What each symbol does to the units:
* | % ^ & ! § @ *
Q809 | Q290 Q927 Q16 Q457 Q268 Q19 Q359
Q911 | none Q624 Q587 Q100 none Q468 none
Q306 | Q281 Q521 Q916 Q202 Q898 Q493 Q742
Q123 | Q188 none none Q493 Q101 Q202 none
Q624 | Q686 Q911 Q228 Q728 Q329 Q367 Q458
Q281 | Q306 Q359 Q797 Q363 Q885 Q564 Q927
Q458 | none none Q198 Q930 none Q403 Q624
Q564 | Q493 Q88 Q53 Q188 Q741 Q281 Q785
Q503 | Q658 Q135 Q468 Q94 Q165 Q587 Q319
Q188 | Q123 Q901 Q329 Q564 Q228 Q363 Q263
Q63 | Q931 Q222 Q379 Q382 Q979 Q805 Q600
Q48 | Q852 Q457 Q562 Q927 Q442 Q263 Q363
Q235 | Q367 Q769 Q300 Q479 Q569 Q686 Q814
Q359 | Q521 Q281 Q846 Q165 Q94 Q88 Q809
Q108 | Q846 Q916 Q521 none Q884 none none
Q442 | Q969 Q319 Q403 Q892 Q48 Q198 Q135
Q427 | Q884 Q889 Q94 Q468 Q846 Q100 Q715
Q290 | Q809 Q742 none none Q77 none Q521
Q127 | Q398 Q715 Q892 Q403 Q111 Q930 Q889
Q979 | Q785 none none none Q63 Q742 Q493
Q19 | none Q785 none none Q592 Q809 Q88
Q202 | Q363 Q500 Q569 Q306 Q300 Q123 Q852
Q500 | Q165 Q202 none Q521 Q658 none none
Q111 | Q117 Q16 Q927 Q562 Q127 Q540 Q797
Q222 | Q592 Q63 none none none Q77 Q144
Q889 | Q479 Q427 Q885 Q367 Q797 Q728 Q127
Q367 | Q235 Q468 Q135 Q889 Q99 Q624 Q403
Q836 | Q144 Q741 Q100 Q587 Q88 Q94 Q592
Q165 | Q500 Q363 Q529 Q359 Q503 Q901 Q457
Q493 | Q564 Q676 Q671 Q123 Q600 Q306 Q979
Q263 | none none none Q785 Q198 Q48 Q188
Q769 | Q468 Q235 Q658 Q884 none none none
Q117 | Q111 none Q742 none Q398 none Q916
Q916 | Q797 Q108 Q306 Q569 Q479 Q671 Q117
Q521 | Q359 Q306 Q108 Q500 Q160 Q676 Q290
Q969 | Q442 Q251 Q814 Q805 Q852 Q382 Q300
Q529 | none Q99 Q165 Q846 Q468 none none
Q846 | Q108 Q797 Q359 Q529 Q427 Q30 Q16
Q562 | none none Q48 Q111 Q403 none Q99
Q160 | Q94 Q898 Q884 Q658 Q521 Q144 Q77
Q805 | Q892 Q77 Q398 Q969 Q742 Q63 Q898
Q268 | Q77 Q892 Q715 Q319 Q809 Q592 Q94
Q927 | Q742 Q809 Q111 Q48 Q892 Q785 Q281
Q742 | Q927 Q290 Q117 Q852 Q805 Q979 Q306
Q473 | none Q930 Q592 none none Q715 Q100
Q814 | Q403 none Q969 Q398 none none Q235
Q457 | none Q48 none Q809 Q319 none Q165
Q228 | Q101 Q587 Q624 Q741 Q188 Q135 Q198
Q300 | Q135 Q658 Q235 Q898 Q202 Q101 Q969
Q885 | Q898 Q94 Q889 Q135 Q281 Q741 Q892
Q540 | none none Q785 none Q930 Q111 Q53
Q741 | Q600 Q836 Q728 Q228 Q564 Q885 Q931
Q797 | Q916 Q846 Q281 Q99 Q889 Q53 Q111
Q468 | Q769 Q367 Q503 Q427 Q529 Q911 Q712
Q319 | Q251 Q442 Q712 Q268 Q457 Q193 Q503
Q398 | Q127 Q162 Q805 Q814 Q117 Q379 Q479
Q884 | Q427 Q479 Q160 Q769 Q108 Q37 Q162
Q77 | Q268 Q805 Q162 Q251 Q290 Q222 Q160
Q592 | Q222 Q931 Q473 Q193 Q19 Q268 Q836
Q329 | none none Q188 Q53 Q624 Q99 none
Q403 | Q814 Q712 Q442 Q127 Q562 Q458 Q367
Q94 | Q160 Q885 Q427 Q503 Q359 Q836 Q268
Q16 | none Q111 Q809 none Q715 none Q846
Q600 | Q741 Q144 Q425 Q101 Q493 Q898 Q63
Q251 | Q319 Q969 none Q77 none none Q658
Q931 | Q63 Q592 Q930 Q198 Q785 Q892 Q741
Q363 | Q202 Q165 Q99 Q281 Q135 Q188 Q48
Q686 | Q624 none Q101 Q425 none Q235 none
Q100 | Q37 Q728 Q836 Q911 Q30 Q427 Q473
Q898 | Q885 Q160 Q479 Q300 Q306 Q600 Q805
Q715 | Q162 Q127 Q268 Q712 Q16 Q473 Q427
Q587 | Q688 Q228 Q911 Q836 Q901 Q503 Q193
Q135 | Q300 Q503 Q367 Q885 Q363 Q228 Q442
Q379 | Q930 none Q63 none none Q398 Q425
Q930 | Q379 Q473 Q931 Q458 Q540 Q127 Q728
Q53 | Q671 Q30 Q564 Q329 Q728 Q797 Q540
Q785 | Q979 Q19 Q540 Q263 Q931 Q927 Q564
Q144 | Q836 Q600 Q37 Q688 Q676 Q160 Q222
Q30 | none Q53 Q88 none Q100 Q846 none
Q99 | Q569 Q529 Q363 Q797 Q367 Q329 Q562
Q37 | Q100 Q425 Q144 none none Q884 none
Q728 | Q425 Q100 Q741 Q624 Q53 Q889 Q930
Q658 | Q503 Q300 Q769 Q160 Q500 Q688 Q251
Q162 | Q715 Q398 Q77 none none none Q884
Q88 | Q676 Q564 Q30 Q901 Q836 Q359 Q19
Q198 | Q382 Q193 Q458 Q931 Q263 Q442 Q228
Q688 | Q587 Q101 none Q144 none Q658 none
Q712 | none Q403 Q319 Q715 none none Q468
Q425 | Q728 Q37 Q600 Q686 Q671 Q479 Q379
Q569 | Q99 none Q202 Q916 Q235 none none
Q193 | none Q198 none Q592 none Q319 Q587
Q676 | Q88 Q493 none none Q144 Q521 none
Q479 | Q889 Q884 Q898 Q235 Q916 Q425 Q398
Q852 | Q48 none none Q742 Q969 none Q202
Q671 | Q53 none Q493 none Q425 Q916 none
Q382 | Q198 none none Q63 none Q969 Q101
Q101 | Q228 Q688 Q686 Q600 Q123 Q300 Q382
Q892 | Q805 Q268 Q127 Q442 Q927 Q931 Q885
Q901 | none Q188 none Q88 Q587 Q165 none

The rows follow the links: the fewer symbols apart two units are, the more alike their rows tend to be.

Named rows; a name shown again gets a slightly different row:
Q814: [-486  314 -352  177 -368  617  -24 -119  880  104 -293 -108  142 -720  193 -403 -278 -123  117 -448  393  -84 -412  -86 -190 -593 -231 -403  441   45  753 -303  -33 -215 -121  124  -36 -433   20  -84  537  -68 -449  570  205  748 -435  279   47  478  235  281 -427  675  646  -68 -209 -248 -216  112 -226   87 -669]
Q319: [ 327 -386 -186 -266  310  447 -275 -801 -118  393  162  183 -172  450  206  212  554  256  102  658 -282  404   99 -709  -38 -349   13  659 -370  768  811 -465  754 -251  218  134 -108  450 -396  717 -311  310   65 -444 -118 -123   92 -591 -211  354 -124  203 -417   36 -277  245 -245 -280 -259  807  214 -241 -110]
Q836: [  -7 -394  645 -351  706 -431 -305 -432 -660 -478   -2 -278  231  661  -10  342  335  358  413  210 -401 -214  557  103   51  588  146  -38 -403 -129 -346   65   72 -156  591   99  201  730   91   81 -710  244  153 -150 -500 -778  521 -288  264 -153  286 -347 -264 -653 -272 -511  362  354  147 -368  363  104  617]
Q592: [  20 -193   78  -85  499 -149 -282 -437 -804 -458  351  480  -78  831  308  289  313  548 -209  448 -618 -109   27 -346  377  132  148   45 -491  203 -195  -52  445 -135  420  180  130  472 -504   36 -709  -42  200  -94 -753 -508  299 -383  189  175 -320 -446   86 -254 -404  225  352  131 -269 -289  649 -152   94]
Q979: [  195   500  -294   210  -318  -375  -464   207  -495  -429   343   -78   549   -52  -182    35  -447   575  -482  -459   162  -143  -187   -27   108  -119    98  -379  -161 -1138  -194   164  -389   321   -86  -545  -164  -355  -521  -640   300  -546   378   582  -124  -402   191   678   677  -404   -15  -101    39   173  -106    54   557    12   105   -15   129   721   442]
Q127: [ 134   73  176   41  -30 -183  527  281  454 -430 -438  110  397 -622  730 -537 -178  430  139 -230  264   97 -189  287  -54 -402  -46 -443  663  362  -57  759  412 -195  436  825  177 -164  -72 -556  120  -15  -91  174  512  151 -556 -426 -363 -291  355 -240 -189  -18  368  251 -275  398   -6 -918  -35  429 -441]
Q785: [ 400  170 -281  279 -181 -713  160  135 -709  -97  641  852   37  579  226   87 -414  367 -847  255 -342 -112    9   -2  176 -116 -181  288 -113  -53 -237  367 -145  430  408 -222 -203 -299 -330 -172   19 -184  981   34  -16 -582 -149 -227  330 -626 -277 -641  544 -547 -680  469 -155   83 -374  -54  293  454  502]
Q658: [ 278   79   43 -261  442  441 -657 -252 -120  446  265 -288 -377  226 -555  235  474  -12  534  276 -283  137  166 -654 -117  260  258  406 -452   37  662 -786  200   19 -352 -260  -14   76  -69  477  -51 -207 -594 -416   17  395  378   13  -11  745 -446  262 -299  279 -197 -319  -13 -607  -78  800  -84 -984  -14]
Q30: [ -721  -242    78   -53   328    55   586  -105   172  -191  -404    54  -135   487   611   196   172  -387   -36   292    10  -258   216   163   247   571   214  -707  -149   154 -1000   342  -481  -419  -296    65  -189   379   496  -248  -548   233   255   -99  -279  -460   242  -170  -676  -143   378    87   517  -476   164  -218   775   609   482  -578  -104   597   -16]
Q671: [-279  348 -142  164 -112  -56  308  510  195 -489   41 -159 -166 -132  275 -153 -544 -499 -452 -665  439 -154 -136  528  312  133  203 -708  162 -692 -715  168 -742  161 -525  -84   35 -547  126 -733  383 -304   54  558 -161  243  103  618   45 -214  126    9  600  -12  128 -185  472  251  328 -456 -140  379   38]
Q382: [-111  456 -470  -42 -125  257 -932 -680 -220 -262  119 -229  169 -418 -652 -167 -347  419 -297 -285  -47 -130 -335  132  206 -458 -343 -199  -38 -657  832 -552 -132  211   31 -401   -9 -128 -637 -296  402  -10  293  670 -276   35  324  552  607  -82  178  -29 -596  -54 -125 -161   10 -329 -659  334   29  106  351]
Q688: [-380 -110  168 -343  600  685 -969 -745 -302  160   16 -677   28  122 -503  227  384  -33  155   -3 -107 -243  274  -89  221  487  -19 -234 -477 -707  316 -828 -288   41  -54 -608  115  308 -102  148 -208   28   37  147 -492  -72  490  472  182  437  202  467 -409  -89   -7 -603  432 -153   83  505  -69 -281  552]
Q676: [ 184   23  291  -99  411 -229 -354   76 -374   17   74 -375  425  407 -504  564  306   17  -21   50 -168 -271  407  -70   65  673  265 -112 -483 -795 -611  -61 -587  116  -57 -401 -235   97  -50 -287 -536 -581  -69   56 -279 -626  616  525  348  104 -104   14  296  -75 -483 -502  971   85  424  241   -5   18  805]
Q769: [-575 -232   55 -150  186  933 -100 -394  922   95 -358 -519   21 -367 -120  -39  396 -448  661  -20  245 -194  106 -209 -134  156   38 -223   23  294  142 -433  -82 -471 -404  -18    3  127  206  224  -81  -10 -814   86 -114  669  133  224 -620  802  177  691 -171  357  548 -622  317 -210  292  237 -261 -610 -404]
Q235: [-183  222 -427  -10 -179  581 -177  311  500   63    4  -37 -915 -293 -128 -397 -309 -621  143 -618  309 -102 -221  102  -24 -427   26    8  204   76  528 -273   36 -116 -499  188  363 -759  345  250  570   -4 -506  240  244 1111 -353  119    8  552 -171  430  305  527  431   10 -691 -112 -253  120 -261 -696 -818]
Q251: [ 295 -128   11 -201  248  616 -747 -421  408  219 -100 -400  646 -193 -526  -59  496  376  340  304  -60  373   79 -616 -205 -324   96  -80 -105 -235  849 -602  150 -280  181  -75  -11  573 -496  285 -113 -360 -675 -132  -85  -10  229  329   28  571   34  330 -902  458  159 -351  235 -547   24  815   43 -502  104]
Q927: [ 592  -96  287  515 -589 -929  148  653  127  130  -59  272  737 -330 -170 -268  -55  425 -256  277  -98  353 -274 -238 -180 -329 -109  410  608   -6 -240  508  157  304  488  324 -237  280 -261 -154   52 -186  243 -189  598 -674 -581  106   -6 -725 -129 -323 -271  233 -274  389  -17  -50  103  181  149  698  231]
Q715: [-141 -268 -164 -131  663  431  717  271   59 -270  -97  315  166  205  759  106  256  196  576  213 -301  318  126 -192  -29    0  311   78 -125 1031 -208  273  430 -748  125 1115  121  184   11   56 -510  -59 -595 -393 -245  180 -234 -684 -650  450 -127 -330  380  -69   20   54   60   77  -30 -436  406 -248 -649]
Q359: [ 623 -314  865  229  144 -598  294  232   66  395 -160  -92  493  366  -56  304  669   20  295  515 -221  458  426 -243 -204  498  294  543 -119 -103 -475  346  -15  167  270   -2 -111  779  195  197 -507  118   39 -717  418 -792  421   -7 -167 -215 -270   -5 -158 -202 -295  -51  280   -1  643  255  -68   89  316]
Q135: [  518    65   181  -249  -124  -135  -535  -396  -392   573   276    97  -554  -254  -361    28  -167    41   120  -238    57   -47   147    76  -113  -372  -416   652   -89   361   871  -189   642   110   456  -112   254   -82   392   647   400   657   164  -374   445   165  -256  -277   133  -336   -64  -248  -376    -8  -108   557 -1331  -122  -564   296   -42  -371    47]
Q16: [  74 -138  329   63   41  230 1041  411  576 -221 -597  272  522    9  623 -218  553  -94   40  719 -278  503   56 -168 -140  337  207 -239  275  663 -568  588   18 -467 -344  467 -116  554   25   30 -246   60  -51 -229   51 -313  -75 -247 -712   78   75  -63  287   54  168 -109  695  178  660 -315  210  261 -427]

Each walk starts at a row. The symbols on each line, taken left to right, move it on to the next unit.
Answer with the unit's row; about right is enough.
new walk
[ 749 -225  105  210  -58 -280  481  508  -61  129  198  434  556  644  290  312  569  256 -144  930 -448  577   48 -653   19  109  408  548 -141  462 -411  279  303   82   71  193 -314  365  -34  278 -597 -189 -116 -562  -36 -530 -130 -216  -53  -27 -364 -301  186  -80 -419  384  342 -258   94  342  227 -243  112]
^ % @ % & @ ! [-354  122 -144  -39 -886  158  576  150  941  461 -399  168  344 -771  203 -460 -225 -267 -340  248  322  287 -425   31 -182 -483 -214   28  661  466  362  323  -67   55 -239  -39 -236   31  262  302  729  448  288   33  545  -64 -263 -268 -505  -89  299   23 -120  236  483  396  -71   64   83  166 -349  525 -438]
* ! % % § ^ [-342 -547  592 -210  355   27  474  -53  396 -266 -713 -168  -45  149  499 -119  274 -242  741  182   10   95  368  -28 -113  485  370 -204  155  598 -566  418  109 -643   37  579  391  466  435  106 -461  197 -594 -341  113 -201   -9 -461 -654   14  308 -126 -184 -109  215 -284  203  296  417 -596  -52  -79 -345]
new walk
[-261  325 -442 -239  190  244 -811 -477 -516   80  318  -89 -767  133 -398  222 -343 -201 -446 -746   71 -324   14   52  181 -104 -200  153 -339 -433  596 -631  -45  473  -61 -740  128 -473 -100  109  308 -117  280  461  -98  437  261  332  627  201  -49  208  142 -211 -247 -123 -415 -209 -670  121    1 -393  347]
! % * ^ @ [ 390 -298  639  182  609 -195 -180  -49  -14  -24  -16  187  587  219  117   24  677  665  491  460 -355  507  354 -589 -293   57  253  147  -67  497  -82  118  603 -334  486  492   55  991 -223   76 -801  -48 -243 -438   33 -564  -82 -374 -282   19    3 -209 -627  -20 -135 -107  229 -126  175  -99  307   53  305]
! * ^ @ * ! ! [ -65  285 -365   70 -116  -69 -722 -844 -450  161  484  327 -307  352 -140  121 -314  290 -621  133 -130 -379 -270   -5  187 -417 -645  249 -206  140  836 -413  399  170  369 -538  -33 -436 -197  340  300  275  857  380 -514 -180 -164 -389  238 -266  268 -284 -280 -369 -139  305 -662  257 -885  246   38  388  249]
new walk
[-636  -70  211 -312  829  510  103 -144   99 -619 -152 -490 -330  203  185  304  123  -24  404 -277 -100 -348  319  162   57  567  274 -734 -185 -319 -749  -66 -462 -354 -193  134  120 -115  143 -409 -389 -222 -401  253 -560  283  408  344  -53  423  402  236  350  -72  356 -733  763  187  336 -493  217 -206 -261]
% ^ * ! ! ! * ^ [-1046  -225    67  -379   324   456    91 -1137   410   -23  -236  -206  -392   135   367   225   138  -339   188   430   141  -589    49   183   193   385  -350  -362  -274   468    -1  -163  -152  -317  -215  -164    -9   302   429   212  -156   696    51   -10  -440   -81   385  -279  -535   205   504    70  -397  -536   272  -431   218   500    -6  -255  -148   309   -76]
@ § § @ @ [-388 -221  -57 -391   75  656  294 -356  382  380 -165   -8 -678   44  408   74  248 -628  562  485  -18   74  141 -152 -219  154  -80   91  -20 1065   63 -248  414 -565 -394  373  164  310  651  494  -90  579 -121 -439   -9  620 -137 -645 -683  510  -93  270  -44 -311  294   21 -253  278  155   36 -265 -507 -573]
new walk
[-383 -307   20 -211  589  241  564 -327 -382 -456 -106  223 -784  703  658  493  201 -209   33   32 -219 -432  297  101  220  592  156 -187 -377  540 -673  132  -11 -417 -273  187  278  -49   80   -2 -620  262 -105 -182 -689  118  227 -462 -358  338  190  -25  390 -651  117 -320  133  656  -51 -717  213 -237 -129]
@ ^ ! § & * § [  292    95   -86   192  -267  -283  -330  -478   147   332   -59   191   480  -592  -324  -409   -81   533    96   106   249   287  -235  -132  -177  -964  -484   286   355   245  1226  -161   587    76   554  -192    14   441  -365   475   314   380   267     7   628   -46  -197  -236     5  -226    97  -129 -1206   422    89   315  -563   -30  -456   297  -192   394   272]
% § § % ! ! § & § [-183   80 -488 -239 -356  337  209 -161  528   19 -139  696 -505 -289  497 -279 -398  -69 -100  -46  289   29 -382   -6 -310 -525 -250  318  348 1128  729   58  474 -214  -17  248  247 -598  175  429  393  394 -131  194  278  574 -703 -615 -546   80  123   -4   71  231  254  450 -626   85 -553 -128 -106 -181 -781]
new walk
[-195   95 -383  -78 -598  161  629  100  497  645 -227  282 -700 -142  374 -203 -232 -692 -280   92  390   11 -214  243 -173 -321 -145  431  384  615   10  178   92  201 -530 -182 -126 -514  589  431  648  446  270 -251  734  629 -390 -366 -423  -13   34   96   66 -152  341  494 -577  173   35    3 -590  -45 -544]
@ & & ! § * ! ! [-301  113 -273   40  178   53  345  -25 -350 -784  203  794 -376  275  878 -134 -416  276 -344 -229   69 -128 -173  453  370 -356 -142 -234  158  413 -252  376  222 -467  117  461  133 -756   44 -377   18  -81  340  348 -465   21 -341 -577  109 -278  242 -598  582 -407  131  582 -320  331 -609 -843  296  410 -418]
@ ! @ & ^ * [ -165   -61   217  -310   356   446  -412 -1005  -547   307   274    95  -468   642   -73   576   323  -233   -22   311  -315  -503   119  -135   260   231  -305   365  -620   239   362  -717   223    36  -130  -577   148   364   120   509  -427   545   458  -194  -471  -364   398  -310   -55   132    -3   -56  -322  -673  -154  -248  -376    94  -341   297   -63  -328   349]
new walk
[  70  -40  382  340 -441 -574 1087  741  455  -72 -471   97  224 -346  544 -140 -264 -287  214 -233  332   85   71  350 -229   14  -10 -125  404  164 -590  755  -95  -77 -120  226   68  -43  633 -282  313  106  -21 -242  699  177 -499 -239 -548 -436   58  -48  343    9  300  226 -125  437  454 -537 -284  357 -381]
% ^ % § ^ % [  62   42  156  -40  162   30   51  566  375 -388 -263 -374  -95 -652 -102 -343 -232  -74  548 -879  432 -131   66  288 -217 -146  222 -351  448 -353 -358  313  -28  -65  -93  504  327 -631  109 -333  295 -208 -745  188  408  848 -156  238  212  -61  158  -12  428  550  391  -64 -140 -202  329 -488  -27 -364 -476]
! @ & % % ! [ -134   215   176    99   342  -373  -954   171  -469  -335   443  -375   178  -122  -412   177  -299   295   -83 -1193   193  -444   109   479   101    82    45  -227   -16 -1069     6    69  -174   109   378     2   225   -63  -350  -542   175  -270    40   643  -257  -113   312   482   866  -354   111    41   -21  -169  -162  -224   -27   -93   -45  -399   194    98   558]
new walk
[  369  -267   735  -107   763    76  -528   368    -2  -153   -55  -512   372     5  -302   170   639   480   883  -199  -199   251   449  -296  -289   431   521   -87  -459  -459  -122  -136    54   -90   485   219   264   660  -319  -129  -420  -507 -1030  -291   227  -102   380   290   239   444  -128   188  -289   457  -156  -427   417  -494   480   248    42  -576   370]
§ * * ^ * & & § [ 435  170  156  163  -31 -289 -613  523 -116 -439  198 -115  795 -451 -389 -386 -147  748   51 -745   34  565 -198 -195 -295 -610   30  100  414 -622  149  163   49  -20  504  278  327    9 -649 -338  -10 -829 -581  295  304  198 -201  377  542 -198  -62  -74 -528  755  -11  -82   60 -318  -98  -85  159  -45  311]
! & * ! & ^ § ^ [ 759   89  319  268 -420 -527 -265 1062   33  218  182 -452  510 -260 -633 -168 -153   62   12 -582  190   -6  -21  143 -102   43  191  253  -49 -958 -189  370 -439  458  -14 -158  -44 -173 -227 -274   81 -481  -46    1  670  107  -60  915  490 -431 -265  -78   -8  573  -96  -96  139 -419  240  176 -120  101  153]
new walk
[-102 -223   59  -53  102  359  778  653  548  -24 -449 -379  119  145  114   66  262 -593  389   49  192   52   90  139  -49  697  456 -266  -12 -331 -634  167 -453 -133 -535  199    7   82  224  -53 -354 -500 -702 -181  -17  176  236  129 -331  280   48  424  596  278  218 -344  810  -57  866   38  -82 -239 -355]
% ^ ^ ! § § & [ 397 -213  215  -51 -320   42   87 -101  113  902 -188   75 -271  397 -262  206  619 -298  -49  947 -222  153  109 -283  -24  396  -23  914 -521  685  376 -267  110  109 -298 -547 -125  541  426  799  -75  375  192 -703  298 -191   53 -198 -169  345 -567  290  -44   78 -422  272 -269 -166  246  870 -113 -246  115]
^ & ^ ^ * & ! § * [ 875 -122  950  418   82 -856 -291  265 -281   30  -31 -120  255 -365 -237 -203 -135  353  638 -579   83   47  402  439 -275 -334 -119  340  174 -208 -129  432  417  139  780  296  305  325  103   33 -123  125   31 -318  627 -231 -390 -200  188 -685  -16  -23 -325  -26  -55  302 -637  174   11 -342   97  -53  437]
